In the rows, 128 means zero.
Known rows:
K504: [166 153 117 109 155 127 179 215 123 107 127 145 120  95 145 140 114 124
  84 134 108 143 109 143 105  77 104 121 111 157 132 151 104  50 157 184]
K211: [179 103 133 129 129 129 155 174 116 105 109 130 163 120 151 140 133 142
 141 127 114 153 132 172 117 113 105 134 127 161 111 151 121  49 156 143]
K187: [173 128 167 125 127 143 142 190 136 128 116 102 135 131 180 126  94 123
 129 125 121 160  88 167 107 137  82 125 135 163  93 143  94  23 147 160]
K962: [170 152 128 160 115 181 157 184 113  96 125 125 106  78 192 133 125 143
 160 136  86 153 105 172 115  69  88 110 113 168 140 133 113  51 131 170]
K886: [160 147 123 108 154 115 175 200 136 101 141 171 127  89 151 147 117 133
  79 145 102 147 106 165 103  77 120 116 111 147 138 141 104  60 154 170]
K942: [170 105 112 154 138 137 170 186 113 101  81 149 154  88 157 174  93 105
 136 170  82 132  96 143 122 134 135  98 133 155 132 108 138  80 103 143]
K464: [167 143 153 130 133 133 161 164 134 111 132 119 124 120 161 124 116 132
 139 128  97 137  89 164 113 137 104 127 127 142 110 134 104  33 134 178]
K801: [173 119 147 126 120 143 149 188 118 130  96 109 143 121 170 131 110 130
 117 134 116 152 106 142 114 126  91 124 135 150  98 147 103  54 142 163]
K434: [186 145 112 164 144 130 171 183 110 102 103 146 146 106 159 143 102 120
 145 155 117 146 103 178 111 141 125 119 127 172 121 121 142  69 116 158]
K269: [175 125 138 110 143 125 164 178 118 108 109 139 141 133 164 131 111 123
 113 130 122 143 117 152 103 104 111 129 125 148 111 158 117  45 135 169]
K247: [181 105 140 142 103 162 146 186 103 120  71 128 153 112 152 132 122 127
 133 140 105 147 112 137 119 117 100 114 141 157 113 133 116  56 140 168]
K556: [171 142 142 159 137 139 157 191 120 123 110  80 142 115 176 122  86 113
 145 157 110 147  93 176 111 179  97 119 136 164  96 132 124  51 119 157]
K834: [172 141 159 138 131 142 155 152 135 109 119 115 123 138 163 126 116 126
 157 123 100 139  93 164 122 153 100 129 130 140 102 138 112  28 123 178]
K18: [159 148 108 111 139 126 175 234 127 104 125 165 126  73 142 152 115 134
  72 148 104 152 100 147 100  65 109 111 114 165 153 132  98  56 169 165]
K77: [160 140 136 132 153 138 150 170 128 103 100 132 146 128 159 116 103 140
  94 157 116 144 113 159 102 113 118 108 132 131 105 157 115  79 114 169]
K283: [179 110 146 124 116 136 150 172 122 111 108 132 150 124 168 140 122 133
 117 135 109 150 105 145 112 114 107 123 135 143 105 136 108  55 136 150]
K112: [149 157 141  95 152 119 156 216 153 118 159 105 113 105 168 132  90 131
  65 149 111 146  92 152  98 107  94 122 115 143 117 142  81  36 164 160]

Facts:
Π(K226, K182); Π(K226, K58); Π(K226, K642)
Π(K226, K302); Π(K209, K300); Π(K209, K357)
Π(K209, K677); Π(K618, K461); Π(K618, K438)
Π(K618, K434); Π(K618, K511); Π(K88, K182)
Π(K88, K536); Π(K88, K283); Π(K88, K247)
Π(K554, K182); Π(K554, K556); Π(K698, K843)
Π(K698, K281); Π(K698, K321); Π(K698, K949)
Π(K698, K942); Π(K698, K833); Π(K698, K238)
Π(K766, K289); Π(K766, K556); Π(K766, K55)
Π(K766, K387); Π(K766, K834); Π(K161, K219)
Π(K161, K387); Π(K161, K449); Π(K948, K834)
Π(K523, K821); Π(K523, K257); Π(K523, K286)
Π(K788, K741); Π(K7, K524); Π(K854, K149)
Π(K854, K310); Π(K854, K724); Π(K62, K934)
Π(K62, K834); Π(K771, K281); Π(K771, K58)
Π(K771, K962); Π(K771, K979); Π(K771, K304)
Π(K18, K461); Π(K18, K218); Π(K18, K178)
Π(K18, K833); Π(K468, K724); Π(K112, K580)
Π(K112, K986); Π(K112, K464); Π(K112, K642)
Π(K668, K480); Π(K668, K567); Π(K668, K438)
Π(K668, K58); Π(K668, K586); Π(K877, K55)
Π(K877, K801); Π(K454, K334); Π(K454, K257)
Π(K454, K524); Π(K454, K851); Π(K454, K357)
Π(K48, K843); Π(K584, K934); Π(K584, K807)
Π(K584, K815); Π(K670, K424); Π(K670, K677)
Π(K730, K986); Π(K167, K704); Π(K167, K530)
Π(K167, K564); Π(K722, K182); Π(K722, K505)
Π(K467, K334); Π(K467, K302); Π(K346, K718)
Π(K346, K439); Π(K296, K215); Π(K296, K860)
Π(K296, K187); Π(K296, K387); Π(K296, K250)
Π(K296, K642); Π(K155, K300); Π(K155, K461)
Π(K155, K211); Π(K155, K55); Π(K826, K300)
Π(K826, K178); Π(K504, K247); Π(K504, K310)
Π(K323, K286); Π(K886, K480); Π(K886, K424)
Π(K886, K96); Π(K162, K741); Π(K162, K247)
Π(K162, K833); Π(K162, K677); ξ(K374, K179)
ξ(K304, K307); ξ(K807, K556); ξ(K310, K13)
ξ(K586, K523); ξ(K942, K387); ξ(K55, K959)
ξ(K77, K626); ξ(K179, K618); ξ(K809, K788)
ξ(K482, K834); ξ(K37, K670); ξ(K307, K215)
ξ(K533, K48); ξ(K618, K948); ξ(K951, K821)
ξ(K134, K712); ξ(K677, K77); ξ(K627, K533)
ξ(K438, K18); ξ(K773, K114); ξ(K622, K211)
ξ(K698, K247); ξ(K649, K218); ξ(K13, K860)
ξ(K161, K349); ξ(K948, K640); ξ(K151, K219)
ξ(K7, K506); ξ(K854, K438); ξ(K62, K283)
ξ(K322, K951); ξ(K771, K162); ξ(K718, K536)
ξ(K464, K741); ξ(K728, K439); ξ(K746, K55)
ξ(K334, K464); ξ(K219, K238); ξ(K833, K167)
ξ(K286, K942); ξ(K250, K134); ξ(K640, K461)
ξ(K238, K722); ξ(K506, K586); ξ(K248, K833)
ξ(K668, K310); ξ(K283, K7); ξ(K96, K815)
ξ(K454, K809); ξ(K48, K854); ξ(K443, K269)
ξ(K815, K74); ξ(K564, K724); ξ(K289, K835)
ξ(K211, K289); ξ(K587, K705); ξ(K449, K530)
ξ(K387, K304); ξ(K434, K37); ξ(K424, K596)
ξ(K704, K504); ξ(K670, K226); ξ(K730, K837)
ξ(K167, K322); ξ(K835, K584); ξ(K267, K704)
ξ(K439, K346); ξ(K505, K434); ξ(K860, K807)
ξ(K511, K248); ξ(K837, K286); ξ(K114, K88)
ξ(K467, K334); ξ(K155, K649); ξ(K596, K728)
ξ(K712, K480); ξ(K834, K877); ξ(K302, K139)
ξ(K530, K622); ξ(K269, K986); ξ(K626, K250)
ξ(K536, K187); ξ(K886, K677); ξ(K493, K443)
ξ(K959, K564); δ(K374, K821); δ(K304, K618)
δ(K586, K247); δ(K799, K942); δ(K821, K134)
δ(K809, K187); δ(K482, K771); δ(K357, K215)
δ(K324, K837); δ(K307, K296); δ(K461, K662)
δ(K533, K321); δ(K182, K979); δ(K677, K457)
δ(K580, K801); δ(K438, K564); δ(K139, K424)
δ(K773, K182); δ(K934, K112); δ(K979, K248)
δ(K74, K567); δ(K88, K346); δ(K178, K705)
δ(K705, K482); δ(K788, K642); δ(K662, K506)
δ(K962, K267); δ(K986, K461); δ(K771, K149)
δ(K464, K155); δ(K728, K349); δ(K746, K886)
δ(K246, K524); δ(K833, K324); δ(K468, K934)
δ(K506, K289); δ(K248, K77); δ(K877, K959)
δ(K678, K323); δ(K215, K209); δ(K48, K218)
δ(K815, K704); δ(K564, K62); δ(K289, K334)
δ(K587, K374); δ(K387, K246); δ(K434, K640)
δ(K424, K464); δ(K981, K283); δ(K704, K467)
δ(K835, K678); δ(K722, K833); δ(K267, K387)
δ(K762, K88); δ(K505, K596); δ(K860, K799)
δ(K457, K310); δ(K837, K511); δ(K300, K580)
δ(K187, K438); δ(K567, K728); δ(K346, K48)
δ(K58, K304); δ(K826, K139); δ(K843, K533)
δ(K323, K530); δ(K524, K197); δ(K784, K949)
δ(K530, K162); δ(K886, K357); δ(K959, K851)
Λ(K374, a); Λ(K304, a); Λ(K807, d)
Λ(K310, a); Λ(K586, b); Λ(K942, d)
Λ(K226, b); Λ(K799, c); Λ(K741, a)
Λ(K821, a); Λ(K209, c); Λ(K55, e)
Λ(K77, e); Λ(K257, a); Λ(K197, b)
Λ(K179, a); Λ(K809, a); Λ(K482, a)
Λ(K357, e); Λ(K324, e); Λ(K37, e)
Λ(K307, a); Λ(K461, b); Λ(K533, b)
Λ(K618, b); Λ(K951, d); Λ(K134, c)
Λ(K182, d); Λ(K677, c); Λ(K580, b)
Λ(K627, b); Λ(K438, c); Λ(K321, a)
Λ(K139, a); Λ(K773, c); Λ(K934, b)
Λ(K622, c); Λ(K979, b); Λ(K74, b)
Λ(K88, d); Λ(K554, a); Λ(K698, e)
Λ(K178, b); Λ(K766, a); Λ(K649, b)
Λ(K13, a); Λ(K480, d); Λ(K705, c)
Λ(K161, a); Λ(K948, b); Λ(K523, c)
Λ(K949, c); Λ(K151, e); Λ(K788, b)
Λ(K7, e); Λ(K854, b); Λ(K662, a)
Λ(K962, a); Λ(K986, a); Λ(K62, c)
Λ(K322, a); Λ(K771, a); Λ(K718, a)
Λ(K18, a); Λ(K464, a); Λ(K556, d)
Λ(K728, d); Λ(K746, a); Λ(K334, d)
Λ(K246, a); Λ(K219, c); Λ(K833, a)
Λ(K286, e); Λ(K250, b); Λ(K640, a)
Λ(K238, b); Λ(K468, a); Λ(K506, e)
Λ(K112, a); Λ(K248, e); Λ(K668, b)
Λ(K283, c); Λ(K877, c); Λ(K96, a)
Λ(K678, c); Λ(K454, c); Λ(K724, c)
Λ(K215, c); Λ(K48, a); Λ(K443, a)
Λ(K815, a); Λ(K564, d); Λ(K289, e)
Λ(K211, c); Λ(K587, b); Λ(K449, b)
Λ(K584, a); Λ(K387, d); Λ(K434, d)
Λ(K247, c); Λ(K424, b); Λ(K981, a)
Λ(K704, c); Λ(K670, b); Λ(K730, d)
Λ(K167, b); Λ(K835, d); Λ(K722, a)
Λ(K642, b); Λ(K267, a); Λ(K439, c)
Λ(K762, c); Λ(K505, c); Λ(K851, a)
Λ(K860, a); Λ(K511, d); Λ(K457, a)
Λ(K837, a); Λ(K300, a); Λ(K187, b)
Λ(K114, a); Λ(K567, e); Λ(K467, a)
Λ(K346, e); Λ(K296, b); Λ(K58, a)
Λ(K281, b); Λ(K155, a); Λ(K149, a)
Λ(K826, d); Λ(K504, a); Λ(K596, a)
Λ(K843, a); Λ(K712, a); Λ(K834, a)
Λ(K323, c); Λ(K302, a); Λ(K524, a)
Λ(K784, b); Λ(K218, a); Λ(K530, a)
Λ(K801, c); Λ(K269, b); Λ(K626, b)
Λ(K536, b); Λ(K886, a); Λ(K162, a)
Λ(K493, a); Λ(K959, b); Λ(K349, a)

Rows:
No name comes twice in this set of rows, the named rows included.
[172 140 132 106 156 126 171 217 138 124 130 135 141 115 174 129  97 125
  88 137 140 165  92 160 100  79 100 129 116 177 109 153  92  38 159 161] => K877
[171 155 162 129 137 131 159 161 142 121 141 125 121 124 165 129 111 130
 148 122 107 146  81 187 117 143 100 128 123 148 108 134 103  12 137 172] => K860
[175 158 120 114 161 132 184 210 119 106 121 145 119 104 142 129 108 110
 108 124 120 143 105 157 102  77 101 124 111 155 123 164 109  42 145 190] => K468
[155 160 142  94 166 107 168 196 159 109 170 122 118 118 173 131  96 136
  81 140 113 150  94 171  94 102 105 126 112 142 113 146  89  28 152 168] => K161
[191 115 141 145 109 143 162 181 121 115 108 166 143 113 161 142 120 128
 140 132 117 158  93 176 115 114 102 123 130 166 122 132 112  44 144 154] => K586
[188 113 144 141 104 144 148 182 111 117  94 150 156 112 160 147 127 134
 141 138 106 150  94 160 119 122 109 125 138 161 121 121 112  55 137 153] => K438
[157 159 130  98 172 121 176 209 139 109 144 116 119 107 154 125 102 119
  85 137 113 146 112 153  99  85 104 126 111 153 113 169  97  38 161 178] => K584
[187 114 123 114 153 129 110 184 107 126  91 110 118  89 183 150 128 109
  99 149 100 160 101 152  97  88  98 134 140 147  86 175 121  39 144 176] => K197
[188 157 128 118 130 117 173 177 121 109 125 150 114 119 164 124 119 118
 112 139 108 127  99 138 101 114 103 149 118 139 127 143 107  42 126 199] => K322
[165 154 123 130 178 108 171 194 138 108 136 116 138 111 177 141  71 116
  99 168 120 142 105 170  95 140 123 122 121 155 102 139 124  57 118 149] => K730

Now the same things, written a new way:
Known rows:
K728: [ 94 160 113 161 169  89 118 142 145  72  92 129 112 148]
K511: [ 91 164 111 158 158  65 116 145 137  67  97 140 125 161]
K705: [102 159 145 146 144 130  82 161 159  79  99 142 127 145]
K981: [ 92 147 109 151 159  97 124 138 142  85 116 125  99 151]
K434: [ 94 166 116 159 165  83 116 142 145  69  91 125 117 154]
K48: [116 158  85 167 142 111 115  92 112  98  95 145 128 117]
K238: [ 74 174 121 164 169  76 115 144 123  97 117 134 134 157]
K627: [ 73 170 120 165 171  77 113 143 124  98 117 140 135 157]
K843: [102 153 107 157 155  99 122 135 136  87 114 121 100 151]
K457: [ 92 149 109 151 160  96 123 138 141  84 115 124  98 153]
K310: [ 95 164 109 167 151  84 134 141 116  75 120 146 109 146]
K504: [127 144  70 186 132 108 108 116  96  93 118 152 134 110]
K942: [ 96 174 110 170 160  55 104 144 151  69 102 143 113 150]
K58: [ 88 137 105 160 167 101 123 149 136  85 116 142  96 125]
K833: [112 170 121 155 143  86 138 132 111  86 102 112 101 148]
K530: [ 89 167 110 149 167 106 133 133 139  81 110 133  99 150]
K877: [126 155 102 158 124 153  65 111 159 105  83 160 162 132]

Rows:
No name comes twice in this set of rows, the named rows included.
[127 176  72 169 120 105 115  78 121  99 102 137 149 151] => K155
[114 161 136 173 133 121  82 177 123  68 115 154 134 127] => K247
[ 98 185 123 167 169  93 118 140 117 100 111 103 128 145] => K424
[132 156 105 166 124 154  71 126 145  98  88 154 160 113] => K323
[100 113  69 181 162 123 109 127 111 102 110 180 121  67] => K722
[ 97 141 106 160 163 100 123 138 139  91 114 138  98 145] => K986
[ 86 121  73 192 168 107  91 139  97 118 114 185 157  71] => K226
[138 164  71 177 119 109 108  96 106  96 112 127 139 147] => K18
[100 174 143 156 147 131  98 160 162  79  96 150 131 143] => K773
[151 162  71 190 118 112 107 108  81  88 118 124 137 120] => K162
[105 159 133 160 132 119  80 165 146  75 108 156 139 146] => K724
[ 93 111  62 180 154 111 111 127 118 101 112 198 133  79] => K554
[112 162 105 167 142  88 122 141 113  77 126 120 109 155] => K741
[120 161  84 185 149 118  92 112  95 117 105 115 152 120] => K788

